[[-22.8  -4.2   7.7 -15.2  29.3]
 [ 24.3 -12.1 -25.7 -17.9 -13.0]
 [ 28.7 -25.5   7.3 -67.5 -13.9]]
:
[[ -4.2   7.7]
 [-12.1 -25.7]]

[[ 29.7 -36.4  37.2  -0.5  27.4]
 [ -0.9 -21.9  23.5 -63.7 -31.7]
 [  0.7  35.6 -36.2  41.6  12.0]]
:
[[-36.4  37.2]
 [-21.9  23.5]]

[[-50.4  24.3  44.5]
 [ 32.0   5.7 -24.7]
 [-34.8  20.5  25.9]
 [-29.1  21.3  26.6]]
:
[[ 24.3  44.5]
 [  5.7 -24.7]]

[[-60.8  19.4  13.8  15.5]
 [-15.0 -35.7  21.2  38.1]]
:
[[ 19.4  13.8]
 [-35.7  21.2]]

[[-27.6  66.4 -16.8]
 [-22.2  35.1 -38.6]]
:
[[ 66.4 -16.8]
 [ 35.1 -38.6]]

[[-13.9  52.2  -7.9 -38.2]
 [ 17.3 -40.7  17.4  48.9]
 [-14.2  54.3  -3.5 -36.0]
 [-11.1  53.1  -1.4 -38.0]
 [  0.5  40.2   0.2 -34.9]]
:
[[ 52.2  -7.9]
 [-40.7  17.4]]

[[-11.8  27.9  33.3  34.7 -28.5]
 [-33.5  48.0  48.6  44.5 -24.2]
 [ -9.1  20.6  19.4  11.1 -12.5]
 [-23.5  42.5  34.4  41.3 -12.9]]
:
[[27.9 33.3]
 [48.0 48.6]]

[[-36.3   7.0  45.3]
 [ 46.9 -13.6 -30.6]
 [-39.4  12.4  47.3]
 [-39.2  15.5  44.4]
 [ 46.3  -0.1 -33.5]]
:
[[  7.0  45.3]
 [-13.6 -30.6]]
---
[[ 28.1 -10.2   7.1  35.9  27.1 -38.8  59.3 -18.0]
 [ 27.1 -27.2  34.4   0.5  27.5 -15.5  24.1  15.5]
 [ 19.9   2.6 -16.4  12.5 -11.6  12.4 -13.2  -5.6]
 [-21.4   4.5 -10.3  11.9   9.0  -6.1   4.6 -31.6]]
:
[[-10.2   7.1  35.9  27.1 -38.8  59.3 -18.0  28.1]
 [-27.2  34.4   0.5  27.5 -15.5  24.1  15.5  27.1]
 [  2.6 -16.4  12.5 -11.6  12.4 -13.2  -5.6  19.9]
 [  4.5 -10.3  11.9   9.0  -6.1   4.6 -31.6 -21.4]]

[[-49.3  14.5 -14.6  11.2  -1.9   8.5  13.7   0.1 -26.2]
 [-51.9  -6.3  10.2  13.2 -17.7 -18.8  11.6  17.6  -9.2]
 [ 15.2  -0.4   9.8  21.2  13.5  -1.5 -18.6 -16.4  -0.9]]
:
[[ 14.5 -14.6  11.2  -1.9   8.5  13.7   0.1 -26.2 -49.3]
 [ -6.3  10.2  13.2 -17.7 -18.8  11.6  17.6  -9.2 -51.9]
 [ -0.4   9.8  21.2  13.5  -1.5 -18.6 -16.4  -0.9  15.2]]

[[ 29.3  -7.5  -2.6   1.9   0.3 -36.1 -15.4  18.0  52.4]
 [ 42.5 -20.9   8.0  -1.0  15.8 -35.5  -4.5  12.0  58.8]]
:
[[ -7.5  -2.6   1.9   0.3 -36.1 -15.4  18.0  52.4  29.3]
 [-20.9   8.0  -1.0  15.8 -35.5  -4.5  12.0  58.8  42.5]]

[[ 15.7   7.0]
 [  9.5 -54.4]
 [ 24.6  -7.3]
 [-31.8   7.2]
 [ 11.8 -52.2]
 [-31.3   5.9]
 [ 15.3   5.0]
 [ 10.1 -49.7]
 [ 14.1  43.4]
 [ 12.5 -55.5]
 [-32.2   3.1]]
:
[[  7.0  15.7]
 [-54.4   9.5]
 [ -7.3  24.6]
 [  7.2 -31.8]
 [-52.2  11.8]
 [  5.9 -31.3]
 [  5.0  15.3]
 [-49.7  10.1]
 [ 43.4  14.1]
 [-55.5  12.5]
 [  3.1 -32.2]]

[[-10.7  14.8  -1.6  -1.4  -2.6   4.1  -1.4  -5.1  21.1]
 [  6.5 -11.7 -52.1  32.0  -6.7 -11.5  -9.9  -7.0   9.3]
 [-11.5   6.5   3.5   2.6 -23.1 -10.2  -3.9 -14.2  17.5]
 [  3.5  -5.3 -49.7  39.1 -10.6 -13.4  -9.2 -12.1   9.9]
 [-11.2  14.0  -0.4  -2.0   5.7   4.7  -4.8 -13.0   9.3]]
:
[[ 14.8  -1.6  -1.4  -2.6   4.1  -1.4  -5.1  21.1 -10.7]
 [-11.7 -52.1  32.0  -6.7 -11.5  -9.9  -7.0   9.3   6.5]
 [  6.5   3.5   2.6 -23.1 -10.2  -3.9 -14.2  17.5 -11.5]
 [ -5.3 -49.7  39.1 -10.6 -13.4  -9.2 -12.1   9.9   3.5]
 [ 14.0  -0.4  -2.0   5.7   4.7  -4.8 -13.0   9.3 -11.2]]

[[ 12.6 -20.2   5.7  -6.3  13.0   2.8 -26.5  -3.5  12.0]
 [ 29.7 -33.3 -30.0 -44.1  13.0 -15.5 -51.9 -17.7  51.2]
 [ 36.3 -36.5  -1.5 -13.2  20.9  -0.4 -29.1 -13.6  19.1]
 [-44.3  31.0  27.1  31.9 -11.7   3.5  37.9  16.6 -23.6]
 [ 14.2  -7.7   4.1   9.4   8.2   4.7 -18.8   0.7  -5.8]
 [ 37.2 -38.3 -16.4 -24.4  23.1 -15.4 -36.5 -15.3  36.8]
 [-33.4  36.6  15.0  18.0  -2.6  17.6  35.3  26.7 -21.3]
 [-28.4  35.9   4.2  16.4  -9.6  21.9  44.1  18.4 -36.3]
 [ 24.7 -18.2  -8.7  -3.3  20.4  -0.7 -17.9  -3.3   8.7]
 [ 29.1 -41.4 -24.3 -29.0  14.8 -29.8 -48.6 -23.6  47.4]]
:
[[-20.2   5.7  -6.3  13.0   2.8 -26.5  -3.5  12.0  12.6]
 [-33.3 -30.0 -44.1  13.0 -15.5 -51.9 -17.7  51.2  29.7]
 [-36.5  -1.5 -13.2  20.9  -0.4 -29.1 -13.6  19.1  36.3]
 [ 31.0  27.1  31.9 -11.7   3.5  37.9  16.6 -23.6 -44.3]
 [ -7.7   4.1   9.4   8.2   4.7 -18.8   0.7  -5.8  14.2]
 [-38.3 -16.4 -24.4  23.1 -15.4 -36.5 -15.3  36.8  37.2]
 [ 36.6  15.0  18.0  -2.6  17.6  35.3  26.7 -21.3 -33.4]
 [ 35.9   4.2  16.4  -9.6  21.9  44.1  18.4 -36.3 -28.4]
 [-18.2  -8.7  -3.3  20.4  -0.7 -17.9  -3.3   8.7  24.7]
 [-41.4 -24.3 -29.0  14.8 -29.8 -48.6 -23.6  47.4  29.1]]

[[ -7.0 -25.3   9.2   2.4]
 [ 11.5  39.7 -40.7   6.0]
 [  7.5  32.6 -31.0 -10.4]
 [ 11.7  32.6 -39.0 -16.5]
 [ -5.9 -36.3  27.9  -2.1]
 [ 31.8  54.5 -36.6  10.6]
 [-17.3 -26.2  30.9   7.5]
 [ 17.1  46.2 -41.9 -12.9]
 [ -4.7   9.1 -30.3  -8.1]
 [-17.3 -21.5  14.8  -1.4]]
:
[[-25.3   9.2   2.4  -7.0]
 [ 39.7 -40.7   6.0  11.5]
 [ 32.6 -31.0 -10.4   7.5]
 [ 32.6 -39.0 -16.5  11.7]
 [-36.3  27.9  -2.1  -5.9]
 [ 54.5 -36.6  10.6  31.8]
 [-26.2  30.9   7.5 -17.3]
 [ 46.2 -41.9 -12.9  17.1]
 [  9.1 -30.3  -8.1  -4.7]
 [-21.5  14.8  -1.4 -17.3]]
